Below is a small trained network, with its code and all its weights. Each question gives an input and a class and asks what happens when units are switched off, that is, made to give their printed mean instead of their output.

import numpy as np


def w(rows, s, z=0):
    codes = np.array(rows[::2]) - 128.0
    scale = np.full(codes.shape[1], s)
    scale[-1] = z or s
    return codes * scale


def norm(h):
    return h / np.sqrt((h * h).mean(-1, keepdims=True) + 1e-5)


def f(y):
    return np.maximum(y, 0)


def log_softmax(a):
    a = a - a.max(-1, keepdims=True)
    return a - np.log(np.exp(a).sum(-1, keepdims=True))


def net(x, mask):
    res = np.array(x, float).reshape(1, 8) / 4 @ E
    u = 0
    for l in range(3):
        y = f(norm(res) @ A[l][:, :-1].T + A[l][:, -1])
        res = res + np.where(mask[u : u + 7], y, B[l][:, -1]) @ B[l][:, :-1]
        u += 7
    return log_softmax(norm(res)[-1] @ U[:, :-1].T + U[:, -1])


A, B = {}, {}
E = w([
[124,128,128,125,129],'x0',
[130,128,128,128,127],'x1',
[140,209,88,79,61],'x2',
[125,130,128,125,130],'x3',
[65,160,128,199,67],'x4',
[125,128,129,127,128],'x5',
[123,128,128,127,129],'x6',
[126,85,7,137,128],'x7',
],0.017)
A[0] = w([
[86,126,137,236,120,112],'L0N1',
[143,192,212,110,123,137],'L0N2',
[120,154,123,180,78,48],'L0N3',
[161,79,143,135,164,130],'L0N4',
[114,69,118,162,153,2],'L0N5',
[120,117,252,138,135,169],'L0N6',
[158,158,110,77,116,118],'L0N7',
],0.028,0.0043)
B[0] = w([
[172,84,131,161,16,215],'L0N1',
[106,84,203,40,111,224],'L0N2',
[63,198,92,114,170,179],'L0N3',
[91,166,141,112,203,193],'L0N4',
[67,62,68,127,108,179],'L0N5',
[152,188,93,255,140,251],'L0N6',
[196,103,130,152,82,181],'L0N7',
],0.033,0.018)
A[1] = w([
[110,96,179,33,115,95],'L1N1',
[229,81,71,75,89,112],'L1N2',
[115,233,16,112,119,159],'L1N3',
[1,166,236,52,82,83],'L1N4',
[131,51,209,100,137,3],'L1N5',
[120,98,105,131,179,51],'L1N6',
[48,60,125,93,213,84],'L1N7',
],0.025,0.0064)
B[1] = w([
[124,167,173,209,116,178],'L1N1',
[116,90,108,56,148,235],'L1N2',
[63,167,199,106,147,249],'L1N3',
[190,155,4,87,112,231],'L1N4',
[176,163,194,126,130,166],'L1N5',
[126,87,157,133,136,172],'L1N6',
[160,79,176,206,108,229],'L1N7',
],0.04,0.011)
A[2] = w([
[234,104,169,90,119,8],'L2N1',
[161,93,91,196,243,114],'L2N2',
[194,163,162,53,91,135],'L2N3',
[138,212,120,166,252,33],'L2N4',
[173,96,23,117,142,4],'L2N5',
[102,126,97,126,75,38],'L2N6',
[116,99,83,160,194,17],'L2N7',
],0.027,0.0029)
B[2] = w([
[93,113,237,202,227,225],'L2N1',
[91,153,247,9,2,241],'L2N2',
[206,146,93,161,229,250],'L2N3',
[1,156,35,78,179,218],'L2N4',
[102,158,99,24,30,196],'L2N5',
[161,101,63,147,230,184],'L2N6',
[208,98,128,101,129,170],'L2N7',
],0.026,0.011)
U = w([
[43,189,158,117,162,253],'0',
[132,40,221,152,102,141],'1',
[151,151,124,250,66,88],'2',
[95,33,51,129,80,60],'3',
[225,156,188,137,235,97],'4',
[151,63,139,23,192,72],'5',
[198,205,51,118,117,140],'6',
],0.022,0.0044)

Each question gives the input, the list of numbers given to net, and the class t.
The units are the neurons (one row each of A and B). Each row of codes is followed by its name. A weight is (code - 128) times the scale printed after its matrix; where a second scale follows, it is the last column's (A, B and U).
mask holds one flag per neuron, layer by layer. A switched-off neuron (its flag False) gives its mean, the last column of its row in B, instead of its output. The means were averaged over made-up inputs and are rounded, as every weight is.
A unit's drop is (log p(t) with every unit on - log p(t) with that unit switched off) / (log p(t) with every unit on - log p(t) with every unit switched off).
The circuit of an input: a set's keep is (log p(t) with only the set's units on - log p(t) with every unit switched off) / (log p(t) with every unit on - log p(t) with every unit switched off). Starting from the 12 units with the biggest drops (on a tie, the unit counted first), units are removed one at a time, each time the one whose removal leaves the highest keep (on an exact tie, the one counted first), for as long as the keep stays at least 0.8.
circuit, biggest first: the units of the circuit, biggest drop first
top k neurons: the k neurons with the biggest drops, biggest first
k most important neurons of layer l: the k neurons of layer l with the biggest drops, biggest first
input [3,6,-7,-3,2,5,1,-4], class 2: circuit, biggest first	L0N6
input [-1,8,-8,0,0,5,5,-5], class 0: top 3 neurons	L0N6, L0N4, L2N4
input [7,-7,-3,-3,6,2,5,6], class 3: 2 most important neurons of layer 0	L0N1, L0N6
input [6,5,0,6,-3,-7,-6,3], class 1: circuit, biggest first	L0N6, L0N1, L1N7
input [-6,0,-8,-5,0,-5,3,-8], class 0: top 4 neurons	L0N6, L2N4, L0N4, L1N7
input [-4,6,4,-3,-4,-4,4,5], class 5: top 3 neurons	L0N2, L1N2, L0N6
input [-8,8,4,-6,3,4,8,-5], class 6: circuit, biggest first	L0N2, L1N4
input [-2,-3,1,1,-1,7,8,7], class 5: top 3 neurons	L0N6, L0N2, L0N4
input [-2,8,-4,3,8,-8,-2,-8], class 2: top 2 neurons	L0N6, L0N1
input [-4,4,-7,1,0,5,-6,-1], class 0: 4 most important neurons of layer 0	L0N4, L0N6, L0N2, L0N7
input [7,6,8,-2,2,2,6,-1], class 6: top 3 neurons	L0N6, L1N4, L0N3
input [-3,-3,2,-3,-1,7,7,-5], class 4: top 2 neurons	L0N2, L0N3
input [-8,-8,0,7,8,7,-8,-4], class 2: top 2 neurons	L0N1, L0N6
input [-8,-7,-3,4,5,-6,5,-6], class 2: top 2 neurons	L0N6, L0N1
input [7,-8,8,-4,2,-5,3,-8], class 6: circuit, biggest first	L1N4
input [-2,5,0,4,7,4,-8,1], class 3: top 3 neurons	L0N1, L0N6, L0N4
input [-4,3,8,2,-3,4,-6,4], class 5: top 3 neurons	L0N6, L1N2, L0N2
input [-7,-4,5,7,2,-6,-2,8], class 0: top 2 neurons	L0N2, L1N3
input [8,-8,0,6,2,4,4,0], class 2: 3 most important neurons of layer 2	L2N4, L2N5, L2N2
input [1,7,8,-4,2,-2,0,8], class 0: circuit, biggest first	L1N3
input [2,8,6,-2,-7,0,4,3], class 5: top 3 neurons	L1N2, L0N6, L0N2
input [5,-4,7,7,-3,-6,-4,1], class 5: top 2 neurons	L1N2, L0N6
input [-1,-8,-8,1,2,-4,-4,-7], class 2: 3 most important neurons of layer 0	L0N6, L0N1, L0N3
input [1,-6,1,1,0,3,2,-4], class 4: 3 most important neurons of layer 0	L0N2, L0N3, L0N4
input [1,-8,1,6,-1,-1,5,-3], class 4: 2 most important neurons of layer 0	L0N2, L0N3
input [-6,8,-7,-4,2,-5,-3,-2], class 2: 2 most important neurons of layer 0	L0N1, L0N6
input [-2,8,5,-3,-3,-1,5,5], class 5: 2 most important neurons of layer 0	L0N2, L0N6
input [-4,7,-1,-2,-4,6,6,-6], class 0: 2 most important neurons of layer 0	L0N6, L0N1
